In the rows, 128 means zero.
[112  97 125 139  96 130 131 130 134 161 141 118 136 118 138 118 129 144
 133 161 128 142 103 124 169 152 150 100 100 125 153 158 137 108 147 178
 124 105 132  97 123]
4
[ 82 118 118 154 113 101 123  89 156 122 134 196 145 113  98 146 120 154
 134 140 173  90 112 163 174 140 166  44 140 118 160 156  84 141 138 146
 146 131 147 105 172]
3
[125 120 128 150 147 145 130 115 147 168 114 129  95 109 125 102  97 148
 161 118 149 118 136  95 121 170 119 132 119 128 127 103 102 107  90 196
 118 103 147 155 138]
3
[116 134 125 158 129 118 128 133 111 125 127 146 138 106  99 127 123 146
 136 104 147 133 121 122 119 120 154 118 134 119 109 157 144 103 114 130
 108 117 143 165 153]
4
[ 90 101 118  87 124  58 130 104 109  83 127 170 113 123 103 146  85  93
 156 181 118 213 101  60 124  51 143 141 146  91 127 175 114 123 130  66
 154 155 177 135 120]
1
[129 153 120 111 142 119 131 149 159 119 111 124 117 153  76  86 173 143
 141 154 102 125 129 111  45  89 160 119 156  78 165  93 149 117  89 131
 120 120 139 210 134]
6
[127 141 155 165 107 143 130 140 108 127 130 144 154 103  98 116 114 130
 132 100 125 133 146 157  91 144 174 138 121 125 101 134 137 111 153 151
 112 118 124 110 136]
5
[140 117 127 136 125 113 109 143 102 130 128 130 119 116 133 139 113 118
 124 132 119 129 120  64 156 112 113 155 122  97 123 144 133 155 140 154
 151 117 140 148 110]
2
[129 113 143 100 110 145 148 142  79 106 158 149 121 108 142 152 113 127
 125 134 108 130 104  93 124 120 120 120 132 119 143 130 160 150 121  82
 130 109 119 193  98]
0
[157 143 132 130 101 100  62 137 177 132 119  40 163 108 107 129 232 145
 102 118  82 203 143 176 140 137 119 191 160 107 154 151 137 157 144 128
  99 155 112  52  98]
6
[ 89 130  82 177 167  51 105 109 132 217 139 147  44 122 137 104 200 209
 129 155 160 140  92 170 131 139 100 135 123 179 148 122 167  71 124 148
 105 125 135 150 161]
3
[130 106 104 148 157 185 153 112 101 123 138 135 119  83 144 122  74 121
 139 125 159 106 119  74 176 170 149  83 109 122 126 122 152 110 130 121
 115 129 151 131 141]
3
[124 114 112 125 116  66 123 135 110 131 153 169 143  73 141 145 131 153
 114 161 110  88  92 116 125 103 112 141 115 166 146 160 103 147 180 156
 158 134 151 144  93]
9
[118 140 158  76 147 150 149  99 124 129 140 162 156 137 172 135 101 159
 134  75 132 103 119 146  87 151  93  79 139 175 122  86  87 156 142  82
 147 168  99 157 102]
2
[151 137 111 130 128  62  98 165 152  93 155  98 131 147 126 152 110 102
  94 122 108 141 143 131 126  95 118 165 142 102 131 129 120 138 151  86
 138 110  74 121 121]
6
[134 117 143 144  98 150 114 127 114 103 124 133 157 144 102 127  92 133
 134 101 131 126 122 162 130 133 178 113 114 102 114 170 118 130 153 113
 129 117 129 131 157]
0
[126 130 142  93 124 138 144 145 162 169 138 138 112  97 199  96 175 104
  87 182 139  81 122 132 140  99 118  88 116 151 130  67  98 134 209 220
 161 175 104 116  37]
9
[135 126 129 120 121 114 133 136 131 131 137 132 131 121 134 116 123 132
 132 150 110 131 122 114 113 111 143 121 142 126 124 125 133 114 136 140
 128 121 121 143 109]
4
[136 109 120 122  87 111 129 108 140 157 117  79  85 134 181 136 137 111
  82 114 135 202 139 174 137 169 120 219  93 148 123 117 106 108 115 120
 104 120  84 108  64]
4
[116 156 158 172 102 121 109 157 143 161 115  74 109 111 143 154 189 128
 117 141 146 180 126 142 182 139 113 180 105 142 132 131 139 120 102 137
  92 150 122  83 108]
2
[146 116 102  96 134 148 107  52 155 183 129 172 130 117 173 145  96 125
 107 114 131  98 151 146 119 166 136 109  79 216 227 106  74 186 152 114
 162 131 113  81 139]
8
[ 92  80  60 123 141  96  72 111 122 168 138 141  73 190 163 102 152 153
 132 143 143 184 110  60 176 114 145  46  81  25 183 160 172  77 141  88
 146 135  96 130 159]
6
[115 114 174 154 150 171 169  98 145 154 145 138 111 120 181 158 119 119
 135 101 145  58 111 124 126 143 110 102 101 221  86 132 118 152 153 170
  98 154 184  94 143]
9
[127 127 134 134 106 142 117 168 121  80 106 114 176  87 126  70 143 132
 135 140  70 101 153 144 130 126 131 118 124 115 153 101 158 103 126 155
 120  82  82  56 127]
1
[140 112 134 137 114 132 131 128 121 111 116 134 155 139 105 100  80 153
 153 128 111 122 113 107 116 126 165 107 115 106 126 153 138 108 124 141
 139 130 151 131 144]
1
[138 113 140 128 138 181 138 135  87 149 130 130 123  85 141 137 108 102
 106 107 151 117 134  76 159 147 152 111 118 128 131 123 148 164 152 143
 166 125 165 138 100]
6
[124 105 119 167 161 118 100 103 134 167  80 133  70 120 127 109 127 110
 126  88 184 141 152 114 133 139 134 154 127 135 135 137 127 110 109 187
 113  98 157 149 134]
7
[ 89 119 123 182 162 151 107  77 115 173 131 172  80  73 123 116 138 147
 131  50 234 117 133 158 150 158  93 100 139 146  84 132 125 109  88 210
 100 114 158 183 156]
3
[125 114 144 142 127 147 136 154 105 112 100 155 126  98 113 145 106 128
 114 108 147  92 123 105 113 132 138 120 112 127 129 137 117 152 129 151
 148 109 149 175 118]
9
[120 142 128 166 114 111  97 122  88 159 127 137  99 146 108 152 188 137
 144 120 126 133 125 189 104 158 110 195 140 135  95 160  81 152 127 186
  92  85 125 159 119]
8
[106 113 154 135 106 136 131 170  90  99 129 138 154 148 170 116  78 148
 157 110 108  69 116  84 119 137 144  88 101  72 114 122 117 146 147 142
 143 104 146 149 132]
6
[100 111 181 131 118 177 130 120  95  88 154 154 130  87 171 174  98 132
 149 166  96  92 142 138 187 135 147 120 117 144 135 102  97 169 197 118
 118 117 164  74 131]
0
[130 117 126 157 114 150 102 144 100 128 132 140 144 162 101 125 131 191
 170 122 121 170 119 149 123 173 110 103 162  92 110 138 115 126 128 140
 133 101 119 116 132]
1
[158  91 143 160 138 135 109 130 118 113  82  88 101 144 143 143  72  96
 146  73 128 142 149 135 123 194 143 145 100 101  92 177 127 128 102 103
 113 103 115 108 161]
7
[133 121 132 132 129 134 105 104 130 167 131 138 124 158 158 147  92  91
 138  97 159 123 155 141 132 143 139 124 110 111 106 160 110 140 144 139
 157 129 141 102 158]
5
[ 99 157 113 142  84 105 118 184 138 122 167 147 173 119 103 135 204 147
 102 127 119 103 110 166  67  65 173  92  94 102 154 162 151 148 149  88
 129 122 135 163 160]
2
[143 161 127 124 126 144 129 164  95  89  61 155 159 153 106 106 121 107
 177 167 116  87 134 109  81 117 156 137 143 141 210 112 117 130  92 103
 159 118 142 144 121]
9
[119 113 129 145 145 146 154 117  49 136 131 171 114  57 129 170 133 113
 101  51 153 107 172 135 176 149 164 151 136 158  92 153 125 167 180 114
 133  86 153 147 123]
6
[149 116 118  89  91 147 119 173  94  99 172 122 138 194 170 149 164 111
 127 179  91 133 119  91  63  85 138 138 138 106 220 123 178 193 143 128
 143 113 146 162  56]
1
[159 178 101 125 132 130 116 104 134 192 183 141 128 109 110 134 221 127
  90 171 129 177 151 149 125  99 141 158 189 179 184 107 200  96 136 123
 131 156 125 110  71]
5
[145 104 114  63 194 176 144 130  97  92  69 131 115 117 183  59  71  86
 143 161 114  93 147 108 132 132 101 104 126 142 160  65 173 117 175 138
 134 103 114 112 129]
7
[161 106 121 142 136 121  97 145 172 161 157  83 131  90 145 129  90 104
 120 119 127 164 151 139  94 185 130 140 126 132 143 125 115 158 161 178
 149  95 101  92  96]
2
[102 121 159 152 111 127 128 132  79 122 124 184 103  77 158 160 140 117
 131  76 173 103 123 148 154 112 103 156 124 127  92 125  80 144 173 119
 121 120 151 180  97]
0
[139 127 140 132 128 153 136 138 107  96 123 142 141 111 123 134 101 120
 126 106 130 110 138 108 151 111 139 124 141 111 101 131 134 122 134 108
 123 116 127 150 127]
0
[134 126 110 130 104  86 141 126 156 166 143 137  61 134 130  95 154 156
 154 233 121 208 106 154 189  81  78 161 183 157  91  74  97 107 135 147
 109 118 114 117 115]
0
[109 125  72 131 162  63  55 110 186 172  98  85 119  80  88 138 225 159
 130 213 138 165  94 161 193 135 116  87 151 139 161 197  98 121  92 122
 101 145 103  97 161]
3
[ 75  77 141 145 126 127 110 109  96 140 125 183  88  69 135 114 147 146
 159 127 135 111 106 123 123 120 132  78 120 131 139 121  87 151 143 162
 120 100 155 160 119]
8
[144 122 145 117 129 112 130 133 111 101 119 119 156 122 122 120 102 138
 148 135  97 110 111 131 140 126 161 108 133 135 118 152 117 128 163 109
 120 146 118 127 126]
6
[ 70 135 111 117 120  97 100 121  85 143  86 172 138  75 134  87 144 153
 197 221 155 153 108 166 186 103 168  46 179 111  63 175  71 101 132 145
 107 128 136 160 141]
9
[ 89 135  95 155 146 127 101 167  95 103 176 203 133 132  75 175 170 167
 141  88 149 134 143 137  98  97 122  86 161  84 199 131 165 115 145  30
 142  59 146 179 175]
6
[101  93 132 179 119  87 106 107  83 117 145 176  97  79 127 147 124 151
 179 127 128 153 114 178 128 134 120 144 141 171 102 167  93 132 160 118
 102 105 155 111 150]
9
[130 135 147 134 115 140 127 150 111  91 116 120 158 131  87 117 132 143
 158 143 117 132 103 134 128 106 143 111 154 102 102 146 123 116 119 124
 109 134 137 155 125]
1
[130 143 148 140 126 132 104 120 121 133 112 126 142 153 119 111 121 152
 137 106 114 108 127 161 106 117 161 123 138 136 107 130 122 131 148 125
 119 135 136 132 149]
8
[ 79 111 142 149 121  93  97  91 105 140  61 201  51 139 119 149 190  70
 133 115 148 115 149 164 105  75 157 157 113  99  89 173  84 169 158 159
 121 105 175 136 165]
8
[115  90 167 159 141  97 125 108 119  71  95 133  79 109 107 145 133 132
 131 165 101 144 112 128 151 127 107 155 150 130  86 142 131 157 122 180
  97 141 168  85 137]
7
[118 132 138 172 104 156 142 146 123 153 146 145 140 110 125 168 138 140
 127  95 153 173 126 122 125 170 129 105 123 128 110 150 148 122 120 103
 118 121 138  91 126]
1
[128 125  90 192 113 111  79 112 119 174 148 119  88 150 122 150 206 163
 148 188 120 151 127 227 140 190 145 140 143 165 151 167 105 140 119 159
  87  81  95  96 150]
9
[105 111 150 175 115 153 116 101  83  96 129 191  96 106 113 146  81 102
 144  70 153 165 151 118  84 150 126 156 110  82  26 138  59 159 142 185
 109 109 139 148 132]
2
[ 99  88 155 144 134 143 118 131 134 175  90 125  82 112 168 123  98 104
 127 103 177  99 137 110 130 137 160 113  68 112 121 156 134 143 124 198
 145  98 182 156 152]
0
[144 122 144 125 111 138 128 142 113 109 114 136 154 122 138  98 107 134
 150 137 111 118 122 110 124 107 146 117 136 138 135 129 139 129 145 143
 123 127 132 125 115]
0
[ 87 115 110 167 130  75  90 146 150 157 133 182 116 109  98 169 187 170
 149 143 132 107 101 133 105  94 135  88 109  82 127 196 121  69 145  92
 128  94 169 171 156]
2
[134 122 147 153 132 105 120 102 108  82 107 215 101 131  94 155  96 142
 138 164 102 104 125 123 114 103 140 135 136 141 132 134 121 138 167 142
 137 135 148 115 152]
9
[133 139 137 133 112 133 123 131 112 108 111 139 166 131  98 122 139 146
 136 139 108 117 116 148 111 112 162 121 129 138 121 160 126 131 144 134
 114 136 137 123 135]
1
[116 115  63 134 118  88 140 125 116 154 149 129 152  81 145 106 162 170
  94 185 131  76  86 152 246 112 186  63  92 143 146 176 137 124 177 108
 132 142 111 117 165]
0
[137 127 152 141 108 134 137 128 106 122 105 154 130 146 100 123 101 125
 155 129 131 130 117 130 149  96 155 113 140 141 102 148 121 125 139 122
 126 133 144 124 145]
8
[136 125 140 127 173  74 115 133 194 167 130 104  96 114 116 146 191 122
  86 145 153  63  95 150 228  34 120  99 132 190 167 146 141  69 181  90
 133 158 102 144 125]
0
[131 129 140 136 113 121 127 147 120 106 132 166 161 111  88 135 116 152
 146 128 121 123 120 130 111 114 156  92 144 143 147 156 138 116 156 119
 129 125 128 121 134]
3
[146 119 102 119  97 144 121 138 133 159 145  89 140 130 146 115 135 124
 112 161 118 145 115 123 124 158 121 154 102 111 119 133  89 132 114 171
 153 119 122 126  74]
1
[141 122 175 141 137 182 147 174 161 148 116  83 177  66 139 131 123 144
 124  68 144 133 139 171  78 184 102 118 182 191  90  95 128 132 148 147
 108  84 142 107  65]
1
[129 132  72 132 165  64 110 126 171 168 174  99 143 136 121  98 116 163
 124 134 139 136  86 128 123 151 133 102 149 146 205 114 134  96 171  82
 164 153 102 117 126]
3
[144 146 158 127 114 119 125 136 114 104  99 137 157 126 105 120 150 139
 128 137  90 108 120 137 128 105 160 128 136 143 118 143 128 128 162 129
 115 153 122 111 118]
6
[111 150 115 137 118  67 110 111 142 173 113  94 118 154 100 118 187 132
 131 181 129 154 109 171 181 103 146 156 159 148  87 193 101 134 112 169
 100 128 144 118 162]
7
[ 93  92 123 165 116 148 130  86 149 151 152 155  94 129 117 152 135 166
 114  49 178 149 156 167 134 160 106 138 113 134 122 144 114 139  96 183
 111  83 162 139 167]
9
[ 70 146 119 158 175  60 101 104 104 178  81 133  66 122 136  84 182 162
 186 173 144 104  86  98 214  73 178  68 155 138 116 136 120 101 120  70
  98 178 136 160 197]
3
[150 141 149 108 128 151 135 138 115 103 105 120 153 140 111 111 116 137
 141 119 122 109 120 135 123 115 137 123 164 156 136 113 125 139 134 111
 126 142 122 149 113]
3
[146 125 113 159 149 152 132 109 144 173 152 120 109 139 145 117  81 154
 148  89 146 148 151  81 123 167 143 112 132 123 113 119 142 106 102 141
 128 129 140 140 148]
9
[104 123 153 121 124 155 154 155  96 152 122 136 103 101 162 135 140 114
 126 136 132  90 116  98 145 136 120 123 111 135  94 114 109 134 158 160
 121 108 128 154  91]
3
[155 171 153 104 100 140 184 158  79  41 101 196 175 127 136 151 145 119
 114 153  70  76 133 132  84 109 149 139  98 163 184 109 176 141 170 101
  94 166  93  94  97]
8
[157 149 141 137 120 135 129 149 121 100 101 129 181 123 114 105 111 130
 130 100 116 105 132 141 110 119 149 117 136 140 106 136 133 109 145 129
 121 149 110 105 117]
8
[169 135 117  76 115 160 144 152 132 143 134 101 149 252 100 128  87 142
 132  95 118 134 127  98  64 123 146 134 120 128 173 122  83 156  92  88
 171 109  88 217 129]
4
[ 71 107 134 145 139 124 128 111 104 131 116 144  88 123 148 154 130 134
 142 145 138  96 137 157 140 144 161 120  99 120  67 157  70 152 125 169
  97  87 149 162 159]
2
[128 133 146 125 118 132 127 141 118 106 113 132 169  97 118 124  95 122
 129  98 137 110 124 128 111 129 153 105 121 134 106 147  99 144 129 129
 121 128 125 151 126]
6
